Below is a small trained network, with its code and all its weights. Each question gives an input and a target symbol and asks what happens when units are switched off, that is, made to give their printed mean instead of their output.

import numpy as np


def w(rows, s, z=0):
    codes = np.array(rows[::2]) - 128.0
    scale = np.full(codes.shape[1], s)
    scale[-1] = z or s
    return codes * scale


def norm(h):
    return h / np.sqrt((h * h).mean(-1, keepdims=True) + 1e-5)


def f(y):
    return y / 2 * (1 + np.tanh(0.7978845608 * (y + 0.044715 * y**3)))


def softmax(a):
    e = np.exp(a - a.max(-1, keepdims=True))
    return e / e.sum(-1, keepdims=True)


def log_softmax(a):
    a = a - a.max(-1, keepdims=True)
    return a - np.log(np.exp(a).sum(-1, keepdims=True))


def net(x, mask):
    ids = ['ΓΔΘΠΣΦΩαβεζηλμξτ'.index(c) for c in x.split()]
    T = len(ids)
    res = E[ids] + P[:T]
    u = 0
    for l in range(2):
        q, k, v = (norm(res) @ M[l].T for M in (Q, K, V))
        z = softmax(np.where(np.tri(T) > 0, q @ k.T / 3**0.5, -1e9)) @ v
        res = res + np.where(mask[u], z, O[l][:, -1]) @ O[l][:, :-1]
        u += 1
        y = f(norm(res) @ A[l][:, :-1].T + A[l][:, -1])
        res = res + np.where(mask[u : u + 8], y, B[l][:, -1]) @ B[l][:, :-1]
        u += 8
    return log_softmax(norm(res)[-1] @ U[:, :-1].T + U[:, -1])


Q, K, V, O, A, B = {}, {}, {}, {}, {}, {}
E = w([
[114,142,140,121,131,126],'Γ',
[121,150,135,101,143,134],'Δ',
[115,120,151,133,124,112],'Θ',
[118,153,144,127,126,129],'Π',
[107,141,137,124,136,122],'Σ',
[118,132,141,102,147,121],'Φ',
[250,111,75,210,178,88],'Ω',
[99,125,144,133,137,104],'α',
[107,139,138,116,144,118],'β',
[113,137,141,123,133,123],'ε',
[106,140,147,138,127,114],'ζ',
[104,131,154,154,116,108],'η',
[118,140,152,135,118,120],'λ',
[108,141,140,122,136,120],'μ',
[115,122,148,117,138,111],'ξ',
[127,131,146,111,134,125],'τ',
],0.016)
P = w([
[121,125,121,108,71,153],'0',
[115,111,124,137,137,184],'1',
[110,154,149,171,193,163],'2',
[115,168,123,155,152,132],'3',
[122,177,146,95,64,88],'4',
[160,96,137,88,118,102],'5',
[180,108,168,115,190,130],'6',
[113,179,136,183,220,117],'7',
[133,220,142,139,126,70],'8',
[155,181,245,82,65,84],'9',
[180,87,150,79,176,95],'10',
[93,122,149,115,204,118],'11',
],0.011)
Q[0] = w([
[62,180,173,146,165,82],'0.h1',
[158,127,168,175,250,117],'0.h1',
[95,165,42,205,102,241],'0.h1',
],0.013)
K[0] = w([
[176,101,24,112,51,81],'0.h1',
[186,219,38,147,120,8],'0.h1',
[52,147,161,55,49,118],'0.h1',
],0.011)
V[0] = w([
[133,172,88,229,75,145],'0.h1',
[185,187,99,70,138,177],'0.h1',
[252,74,207,166,108,154],'0.h1',
],0.012)
O[0] = w([
[224,196,139,168,190,147,81],'0.h1',
[163,86,103,128,85,38,3],'0.h1',
[108,253,13,78,163,99,99],'0.h1',
],0.013,0.0036)
A[0] = w([
[124,97,146,142,213,81,203],'0.n1',
[171,173,83,126,212,148,132],'0.n2',
[204,132,43,194,199,78,3],'0.n3',
[202,234,21,56,132,24,155],'0.n4',
[172,156,190,136,102,94,95],'0.n5',
[86,49,129,75,141,191,130],'0.n6',
[86,215,197,131,26,90,105],'0.n7',
[161,128,63,155,2,245,49],'0.n8',
],0.0083,0.0054)
B[0] = w([
[142,173,112,105,77,72,253],'0.n1',
[88,99,142,142,145,52,197],'0.n2',
[33,53,164,152,189,158,134],'0.n3',
[147,122,48,198,204,126,250],'0.n4',
[165,134,95,145,185,89,133],'0.n5',
[51,159,85,170,145,126,243],'0.n6',
[183,99,191,108,113,142,221],'0.n7',
[154,249,75,74,131,157,102],'0.n8',
],0.011,0.0038)
Q[1] = w([
[196,115,218,10,83,58],'1.h1',
[140,175,136,103,254,33],'1.h1',
[78,106,139,144,205,85],'1.h1',
],0.0096)
K[1] = w([
[131,54,252,34,225,48],'1.h1',
[225,227,184,35,92,39],'1.h1',
[130,160,122,49,2,57],'1.h1',
],0.0082)
V[1] = w([
[240,144,47,114,111,229],'1.h1',
[241,253,110,103,44,13],'1.h1',
[183,237,19,25,106,188],'1.h1',
],0.0034)
O[1] = w([
[166,106,117,82,82,67,1],'1.h1',
[130,184,180,103,57,136,52],'1.h1',
[128,145,134,77,1,133,12],'1.h1',
],0.0066,0.0031)
A[1] = w([
[97,87,62,177,142,107,138],'1.n1',
[116,94,35,158,45,182,131],'1.n2',
[14,152,88,118,117,69,123],'1.n3',
[138,122,158,154,181,52,253],'1.n4',
[195,147,155,92,170,213,155],'1.n5',
[53,255,108,149,172,206,99],'1.n6',
[213,87,124,230,107,96,109],'1.n7',
[214,234,119,141,176,35,152],'1.n8',
],0.0099,0.007)
B[1] = w([
[165,151,47,140,115,57,156],'1.n1',
[147,188,154,149,127,164,125],'1.n2',
[123,192,116,82,67,197,195],'1.n3',
[158,157,87,110,81,162,252],'1.n4',
[96,195,102,207,68,107,155],'1.n5',
[132,100,148,12,207,81,227],'1.n6',
[162,155,119,13,160,188,146],'1.n7',
[90,106,151,186,102,22,171],'1.n8',
],0.011)
U = w([
[216,115,122,96,131,180,79],'Γ',
[173,6,136,68,91,70,71],'Δ',
[94,174,139,28,217,168,123],'Θ',
[253,156,167,99,91,103,26],'Π',
[176,94,150,132,144,177,127],'Σ',
[25,37,113,113,85,87,36],'Φ',
[137,121,52,164,180,103,252],'Ω',
[32,112,189,211,176,192,197],'α',
[113,47,148,137,134,139,171],'β',
[178,106,111,120,139,185,131],'ε',
[174,240,175,184,145,231,101],'ζ',
[85,230,183,191,177,108,82],'η',
[117,153,159,166,89,34,165],'λ',
[157,88,142,134,143,163,144],'μ',
[2,128,86,143,134,183,27],'ξ',
[112,183,46,96,29,175,85],'τ',
],0.0096,0.0032)

Each question gives the input, a string of symbols that net reads in full, and the target symbol t.
The units are the heads (3 rows each of Q, K, V and O) and the neurons (one row each of A and B). Each row of codes is followed by its name. A weight is (code - 128) times the scale printed after its matrix; where a second scale follows, it is the last column's (O, A, B and U).
mask holds one flag per unit, layer by layer, with each layer's heads first. A switched-off unit (its flag False) gives its mean, the last column of its rows in O or B, instead of its output. The means were averaged over made-up inputs and are rounded, as every weight is.
A unit's drop is (log p(t) with every unit on - log p(t) with that unit switched off) / (log p(t) with every unit on - log p(t) with every unit switched off).
The circuit of an input: a set's keep is (log p(t) with only the set's units on - log p(t) with every unit switched off) / (log p(t) with every unit on - log p(t) with every unit switched off). Starting from the 12 units with the biggest drops (on a tie, the unit counted first), units are removed one at a time, each time the one whose removal leaves the highest keep (on an exact tie, the one counted first), for as long as the keep stays at least 0.8.
units of the circuit, in order: the units of the circuit, biggest drop first
k most important neurons: the k neurons with the biggest drops, biggest first
top k neurons in layer l: the k neurons of layer l with the biggest drops, biggest first
drop when u is switched off: that unit's drop, to one decimal
input Θ Θ η τ Φ ζ, target η: units of the circuit, in order : [0.h1; 1.n5; 1.n3]
input Θ Θ Γ Θ λ Θ Θ λ η, target Θ: units of the circuit, in order : [0.h1; 1.n6]
input τ Θ Π Θ α Δ τ τ, target α: units of the circuit, in order : [0.h1]
input τ Θ Φ, target τ: units of the circuit, in order : [0.h1; 1.n3]
input Δ Θ α τ η Θ η η λ η α Θ, target λ: units of the circuit, in order : [0.h1; 1.n8; 0.n1]
input Θ Θ Θ Θ Δ α ζ Θ Θ, target α: units of the circuit, in order : [0.h1; 0.n7; 1.n6; 1.h1]
input λ τ ξ, target λ: units of the circuit, in order : [0.h1; 1.n8; 1.h1]
input λ λ ζ ε, target λ: units of the circuit, in order : [0.h1; 1.n8]
input Δ λ Θ Θ τ, target λ: units of the circuit, in order : [1.n8; 0.h1]
input ε Θ Θ Φ α Θ λ α Σ Θ α, target α: units of the circuit, in order : [0.h1; 1.n6]
input Θ Θ τ τ Γ Θ α Ω α ε τ Γ, target Ω: units of the circuit, in order : [0.h1; 0.n4]
input α η ζ Θ α Φ λ Δ λ τ β, target Δ: top 2 neurons in layer 1 : [1.n3; 1.n5]
input Θ Θ ζ Θ Δ τ Θ Δ α Θ ζ ζ, target α: top 2 neurons in layer 1 : [1.n6; 1.n3]
input Θ Θ λ Θ Σ ζ η Θ τ Θ, target η: top 2 neurons in layer 0 : [0.n7; 0.n6]
input Θ τ τ Θ τ τ η ζ, target τ: top neuron in layer 1 : [1.n6]
input τ Θ τ Θ Θ μ Θ ζ Φ τ β Θ, target Φ: top 2 neurons in layer 0 : [0.n6; 0.n7]
input α α τ α ξ Δ Σ ζ Θ α Θ, target ζ: 2 most important neurons : [1.n6; 0.n4]
input Θ Θ Π η ζ Θ Θ ζ α Θ Δ ξ, target α: 2 most important neurons : [1.n6; 1.n3]
input Θ ζ Θ Θ Ω Θ Θ Θ, target Ω: 2 most important neurons : [0.n4; 0.n3]
input τ Π τ Γ τ α Θ α Π τ τ τ, target Π: 2 most important neurons : [0.n1; 1.n7]
input λ Δ τ Θ, target λ: most important neuron : [1.n8]
input Θ α ζ α μ Θ Θ Θ λ Θ, target Θ: 2 most important neurons : [1.n6; 0.n1]
input Θ Θ λ α α, target Θ: drop when 1.n6 is switched off : 0.4
input Θ τ μ τ λ τ α τ Θ α β, target τ: drop when 1.n6 is switched off : 0.1
input η Ω Θ ε τ, target Ω: drop when 0.n4 is switched off : 0.5
